Below is a small trained network, with its code and all its weights. Each question gives an input and a class and asks what happens when units are switched off, that is, made to give their printed mean instead of their output.

import numpy as np


def w(rows, s, z=0):
    codes = np.array(rows[::2]) - 128.0
    scale = np.full(codes.shape[1], s)
    scale[-1] = z or s
    return codes * scale


def f(y):
    return y / 2 * (1 + np.tanh(0.7978845608 * (y + 0.044715 * y**3)))


def log_softmax(a):
    a = a - a.max(-1, keepdims=True)
    return a - np.log(np.exp(a).sum(-1, keepdims=True))


def net(x, mask):
    res = np.array(x, float).reshape(1, 8) / 4 @ E
    y = f(res @ A[0][:, :-1].T + A[0][:, -1])
    res = res + np.where(mask, y, B[0][:, -1]) @ B[0][:, :-1]
    return log_softmax(res[-1] @ U[:, :-1].T + U[:, -1])


A, B = {}, {}
E = w([
[253,151,86,149,179],'x0',
[189,94,109,219,80],'x1',
[185,30,78,99,124],'x2',
[72,3,223,99,197],'x3',
[132,191,84,177,169],'x4',
[169,85,152,92,101],'x5',
[117,124,156,110,39],'x6',
[108,134,147,198,188],'x7',
],0.0053)
A[0] = w([
[143,106,79,180,158,84],'n0',
[104,178,107,130,43,250],'n1',
[112,171,80,155,154,145],'n2',
[83,69,203,140,98,156],'n3',
[218,102,200,178,251,182],'n4',
[194,104,70,171,160,206],'n5',
[191,93,104,131,190,168],'n6',
[121,122,120,144,242,231],'n7',
[148,130,68,173,173,139],'n8',
[59,100,205,113,71,248],'n9',
[116,183,78,199,195,241],'n10',
[180,85,76,95,111,159],'n11',
[98,224,107,122,145,142],'n12',
[213,99,105,88,188,212],'n13',
[130,170,154,85,196,154],'n14',
[144,62,65,186,165,193],'n15',
[254,144,94,97,167,255],'n16',
[5,91,69,96,81,239],'n17',
[73,45,163,85,87,254],'n18',
],0.0082,0.0026)
B[0] = w([
[109,120,84,196,148,147],'n0',
[241,167,176,143,66,228],'n1',
[105,179,120,161,114,169],'n2',
[143,119,196,128,131,204],'n3',
[91,75,64,187,188,238],'n4',
[87,85,33,162,118,216],'n5',
[117,109,40,139,154,186],'n6',
[52,134,103,180,181,215],'n7',
[81,158,61,205,166,173],'n8',
[186,65,228,111,175,247],'n9',
[109,219,82,216,126,240],'n10',
[89,58,84,117,40,185],'n11',
[104,195,133,72,96,196],'n12',
[65,71,72,126,121,210],'n13',
[101,166,105,119,176,163],'n14',
[188,82,78,192,155,194],'n15',
[29,122,29,80,115,254],'n16',
[168,124,235,152,161,233],'n17',
[152,66,254,112,132,254],'n18',
],0.0056,0.0045)
U = w([
[63,117,216,109,254,85],'0',
[97,110,79,189,238,112],'1',
[117,236,102,142,91,94],'2',
[122,86,41,48,65,20],'3',
[231,119,192,167,73,244],'4',
],0.0077,0.0011)

Each question gives the input, the list of numbers given to net, and the class t.
The units are the neurons (one row each of A and B). Each row of codes is followed by its name. A weight is (code - 128) times the scale printed after its matrix; where a second scale follows, it is the last column's (A, B and U).
mask holds one flag per neuron, in row order. A switched-off neuron (its flag False) gives its mean, the last column of its row in B, instead of its output. The means were averaged over made-up inputs and are rounded, as every weight is.
A unit's drop is (log p(t) with every unit on - log p(t) with that unit switched off) / (log p(t) with every unit on - log p(t) with every unit switched off).
The circuit of an input: a set's keep is (log p(t) with only the set's units on - log p(t) with every unit switched off) / (log p(t) with every unit on - log p(t) with every unit switched off). Starting from the 12 units with the biggest drops (on a tie, the unit counted first), units are removed one at a time, each time the one whose removal leaves the highest keep (on an exact tie, the one counted first), for as long as the keep stays at least 0.8.
circuit, biggest first: the units of the circuit, biggest drop first
unit that matters most: the unit with the biggest drop
top k neurons: the k neurons with the biggest drops, biggest first
drop when u is switched off: that unit's drop, to one decimal
input [-1,2,5,0,-6,0,3,-7], class 4: unit that matters most -> n18
input [7,0,5,-6,0,1,5,5], class 3: circuit, biggest first -> [n16 n11]
input [7,2,-1,0,4,-2,7,-3], class 3: top 2 neurons -> [n16 n17]
input [7,-3,6,-2,2,3,6,3], class 3: top 2 neurons -> [n16 n11]
input [-5,4,3,-7,6,-1,4,-8], class 4: top 2 neurons -> [n1 n17]
input [-2,-7,-2,-3,2,-5,-4,4], class 2: top 2 neurons -> [n12 n10]
input [-8,-6,4,-5,7,3,5,3], class 4: drop when n1 is switched off -> 0.2
input [6,-2,2,5,-3,3,1,-6], class 3: drop when n13 is switched off -> 0.1
input [1,-8,-2,-8,-3,-8,-7,4], class 2: drop when n12 is switched off -> 0.2
input [-7,-2,-4,0,-1,-7,6,1], class 4: drop when n2 is switched off -> 0.0
